Here is a tiny trained network, its code and every weight. The questions are about switching its units off for an input and a target symbol, where a switched-off unit gives its printed mean instead of its output.

import numpy as np


def w(rows, s, z=0):
    codes = np.array(rows[::2]) - 128.0
    scale = np.full(codes.shape[1], s)
    scale[-1] = z or s
    return codes * scale


def f(y):
    return y / 2 * (1 + np.tanh(0.7978845608 * (y + 0.044715 * y**3)))


def softmax(a):
    e = np.exp(a - a.max(-1, keepdims=True))
    return e / e.sum(-1, keepdims=True)


def log_softmax(a):
    a = a - a.max(-1, keepdims=True)
    return a - np.log(np.exp(a).sum(-1, keepdims=True))


def net(x, mask):
    ids = ['γδεζηθλξπφψω'.index(c) for c in x.split()]
    T = len(ids)
    res = E[ids] + P[:T]
    u = 0
    for l in range(3):
        q, k, v = (res @ M[l].T for M in (Q, K, V))
        z = softmax(np.where(np.tri(T) > 0, q @ k.T / 2**0.5, -1e9)) @ v
        res = res + np.where(mask[u], z, O[l][:, -1]) @ O[l][:, :-1]
        u += 1
        y = f(res @ A[l][:, :-1].T + A[l][:, -1])
        res = res + np.where(mask[u : u + 4], y, B[l][:, -1]) @ B[l][:, :-1]
        u += 4
    return log_softmax(res[-1] @ U[:, :-1].T + U[:, -1])


Q, K, V, O, A, B = {}, {}, {}, {}, {}, {}
E = w([
[123,124,116,24,182,137,128,152,175,126,83],'γ',
[142,95,105,33,198,107,136,135,193,111,103],'δ',
[170,111,115,56,195,105,129,119,151,110,96],'ε',
[172,121,76,55,186,145,86,123,174,153,67],'ζ',
[113,94,133,72,190,125,82,156,202,152,83],'η',
[68,114,161,209,8,77,149,138,122,90,229],'θ',
[208,155,150,95,183,49,112,139,255,159,142],'λ',
[140,160,187,132,134,186,60,151,203,196,82],'ξ',
[97,35,110,113,84,101,196,102,197,182,29],'π',
[157,78,201,151,111,100,101,137,77,184,106],'φ',
[177,110,99,153,115,173,251,144,108,227,165],'ψ',
[203,207,112,197,146,165,134,158,72,184,158],'ω',
],0.0072)
P = w([
[137,155,206,98,210,96,176,44,111,146,91],'0',
[122,141,188,109,190,118,157,67,112,209,94],'1',
[130,126,193,132,164,132,150,79,134,224,100],'2',
[146,113,156,131,159,108,123,111,148,197,101],'3',
[167,92,149,134,145,112,112,127,147,194,114],'4',
[174,87,134,142,127,109,103,151,150,185,109],'5',
[196,76,132,146,109,109,92,165,145,166,124],'6',
[201,57,118,160,97,115,83,187,151,168,124],'7',
[209,42,103,166,83,101,76,214,147,164,127],'8',
[224,33,90,159,78,87,68,225,144,136,145],'9',
[237,2,79,164,72,95,48,247,135,126,143],'10',
],0.0051)
Q[0] = w([
[246,61,161,104,157,75,57,182,202,220,93],'L0H1',
[254,48,123,98,174,119,80,190,179,242,79],'L0H1',
],0.0096)
K[0] = w([
[84,144,146,199,1,139,97,172,170,89,183],'L0H1',
[112,149,121,214,13,122,103,177,171,88,206],'L0H1',
],0.0095)
V[0] = w([
[27,177,106,120,110,177,123,104,55,52,148],'L0H1',
[115,140,141,119,119,2,232,83,125,98,204],'L0H1',
],0.0078)
O[0] = w([
[38,199,128,164,85,203,113,89,155,27,170,2],'L0H1',
[73,92,146,179,152,45,253,105,139,99,230,139],'L0H1',
],0.005,0.0061)
A[0] = w([
[203,84,165,88,120,97,3,200,92,173,51,241],'L0N1',
[92,27,127,77,139,62,181,81,140,175,34,255],'L0N2',
[130,155,138,36,243,123,73,117,193,148,53,244],'L0N3',
[116,133,104,34,234,130,98,135,186,80,67,231],'L0N4',
],0.0046,0.0016)
B[0] = w([
[159,104,156,147,137,62,37,153,86,165,55,255],'L0N1',
[67,39,133,99,126,89,224,71,204,168,85,217],'L0N2',
[138,175,154,1,230,104,47,98,217,148,45,196],'L0N3',
[103,161,118,26,181,128,32,101,247,63,93,161],'L0N4',
],0.0045,0.0082)
Q[1] = w([
[21,239,159,198,43,226,151,35,134,2,246],'L1H1',
[85,195,123,176,62,167,126,79,119,35,194],'L1H1',
],0.0049)
K[1] = w([
[84,181,164,124,156,132,139,2,134,140,124],'L1H1',
[81,180,164,118,161,143,130,9,147,140,118],'L1H1',
],0.0065)
V[1] = w([
[140,134,165,202,124,172,158,123,30,185,113],'L1H1',
[149,92,192,253,97,92,152,169,35,173,139],'L1H1',
],0.0052)
O[1] = w([
[181,206,149,110,23,187,118,33,253,214,185,128],'L1H1',
[111,180,166,167,41,59,102,82,236,238,201,254],'L1H1',
],0.0051,0.0027)
A[1] = w([
[149,134,165,85,138,113,101,111,141,153,102,139],'L1N1',
[168,177,113,142,118,154,174,113,151,164,169,192],'L1N2',
[137,148,160,113,136,110,110,92,157,142,135,254],'L1N3',
[135,123,70,117,145,162,137,155,84,1,115,109],'L1N4',
],0.0088,0.0021)
B[1] = w([
[119,152,144,124,146,91,84,100,133,186,102,248],'L1N1',
[162,186,98,84,146,192,190,134,123,146,150,140],'L1N2',
[129,180,194,146,132,116,106,106,184,184,154,204],'L1N3',
[123,109,173,100,70,170,103,50,157,2,232,139],'L1N4',
],0.006,0.011)
Q[2] = w([
[188,114,252,80,143,20,58,79,218,254,52],'L2H1',
[148,97,91,95,199,120,113,190,118,116,94],'L2H1',
],0.0085)
K[2] = w([
[163,103,77,196,45,123,115,211,131,138,136],'L2H1',
[111,51,82,49,125,63,98,122,209,148,2],'L2H1',
],0.0052)
V[2] = w([
[223,255,75,122,211,160,116,206,106,134,147],'L2H1',
[123,198,221,201,139,85,14,152,104,126,142],'L2H1',
],0.0057)
O[2] = w([
[72,80,68,147,233,235,2,95,69,219,233,53],'L2H1',
[17,196,207,190,174,140,146,86,77,83,117,254],'L2H1',
],0.007,0.0052)
A[2] = w([
[175,133,125,163,37,95,177,142,255,149,177,250],'L2N1',
[116,163,134,162,102,130,106,59,140,193,155,224],'L2N2',
[80,79,140,146,203,77,162,166,103,128,134,151],'L2N3',
[223,113,146,110,46,77,198,238,163,53,58,129],'L2N4',
],0.0054,0.002)
B[2] = w([
[107,164,170,39,124,173,70,147,20,105,112,254],'L2N1',
[126,107,130,144,112,135,138,95,186,124,182,234],'L2N2',
[46,113,106,184,204,99,193,189,115,148,158,163],'L2N3',
[145,179,94,240,180,254,98,157,173,120,126,203],'L2N4',
],0.006,0.0077)
U = w([
[236,28,95,10,22,94,111,129,133,201,174,111],'γ',
[209,139,72,208,123,182,145,161,177,146,48,5],'δ',
[41,200,141,111,176,219,76,182,3,137,92,29],'ε',
[98,50,85,146,188,35,196,206,95,178,157,80],'ζ',
[179,84,110,66,113,118,84,70,39,71,116,197],'η',
[101,158,162,94,91,200,107,154,153,68,176,244],'θ',
[88,82,87,240,175,217,102,60,205,174,221,178],'λ',
[131,63,137,173,139,150,143,144,183,73,187,227],'ξ',
[107,139,102,139,116,137,128,128,122,118,142,34],'π',
[73,221,181,147,71,74,185,60,152,126,73,144],'φ',
[75,74,130,98,120,132,104,161,97,89,127,132],'ψ',
[147,103,123,165,147,137,148,127,137,93,167,164],'ω',
],0.0045,0.0022)

Each question gives the input, a string of symbols that net reads in full, and the target symbol t.
The units are the heads (2 rows each of Q, K, V and O) and the neurons (one row each of A and B). Each row of codes is followed by its name. A weight is (code - 128) times the scale printed after its matrix; where a second scale follows, it is the last column's (O, A, B and U).
mask holds one flag per unit, layer by layer, with each layer's heads first. A switched-off unit (its flag False) gives its mean, the last column of its rows in O or B, instead of its output. The means were averaged over made-up inputs and are rounded, as every weight is.
A unit's drop is (log p(t) with every unit on - log p(t) with that unit switched off) / (log p(t) with every unit on - log p(t) with every unit switched off).
The circuit of an input: a set's keep is (log p(t) with only the set's units on - log p(t) with every unit switched off) / (log p(t) with every unit on - log p(t) with every unit switched off). Starting from the 12 units with the biggest drops (on a tie, the unit counted first), units are removed one at a time, each time the one whose removal leaves the highest keep (on an exact tie, the one counted first), for as long as the keep stays at least 0.8.
circuit, biggest first: the units of the circuit, biggest drop first
top k neurons: the k neurons with the biggest drops, biggest first
top k neurons in layer l: the k neurons of layer l with the biggest drops, biggest first
input φ ζ γ ψ δ π λ λ γ, target ζ: circuit, biggest first	L1H1, L0H1, L2N3, L2N1
input φ ζ φ π φ π φ φ π, target φ: top 3 neurons	L0N1, L0N2, L0N4
input ε λ ξ ζ λ φ φ δ ζ ξ, target ε: circuit, biggest first	L0H1, L2H1
input φ ξ ζ η, target ε: circuit, biggest first	L1H1, L0H1, L2H1
input ε γ ω η ε η ζ ζ ζ ζ, target η: circuit, biggest first	L1H1, L1N4, L0H1, L0N4
input δ ζ ζ δ, target η: circuit, biggest first	L1H1, L1N4, L0N4, L0N3
input φ φ λ φ η π ξ λ, target δ: top neuron	L0N3
input λ ζ η ζ ξ η, target ε: circuit, biggest first	L0H1, L2H1, L1H1, L0N3
input ξ φ φ λ ε ε ζ ω γ ξ φ, target φ: top 2 neurons	L0N1, L1N2
input π π λ ε ε ε ω φ γ λ δ, target ζ: top 2 neurons in layer 1	L1N4, L1N3
input ψ ξ φ, target γ: top 3 neurons	L0N3, L1N1, L0N4
input ξ π γ, target δ: top 3 neurons	L2N4, L0N2, L2N1
input γ δ γ ψ ζ δ φ φ λ ψ λ, target γ: top 2 neurons in layer 0	L0N3, L0N4
input ζ φ ω φ ζ ζ λ, target ζ: top 2 neurons	L2N3, L2N1
input ψ φ π λ δ η ζ φ π λ λ, target δ: top neuron in layer 2	L2N4
input γ ε λ φ ε γ, target φ: top 3 neurons	L0N3, L0N4, L0N1
input λ λ δ ψ φ δ φ φ λ ζ, target φ: top 3 neurons	L0N3, L0N4, L0N1
input η π ε ξ ω γ ξ ζ ξ φ λ, target φ: top 3 neurons in layer 0	L0N1, L0N3, L0N4
input φ π φ ω δ π φ ω φ λ, target λ: top 3 neurons	L0N2, L0N3, L1N1
input φ η η φ γ φ ξ φ ψ φ, target γ: top 2 neurons in layer 1	L1N1, L1N3
input ψ λ η, target γ: top 3 neurons in layer 0	L0N3, L0N4, L0N1
input φ ω ζ η λ ω ω ζ, target λ: top 3 neurons in layer 0	L0N2, L0N3, L0N4
input ζ π ζ ζ, target δ: top 3 neurons	L2N4, L0N2, L1N4
input γ φ δ π π ε, target δ: top 2 neurons	L2N4, L0N2
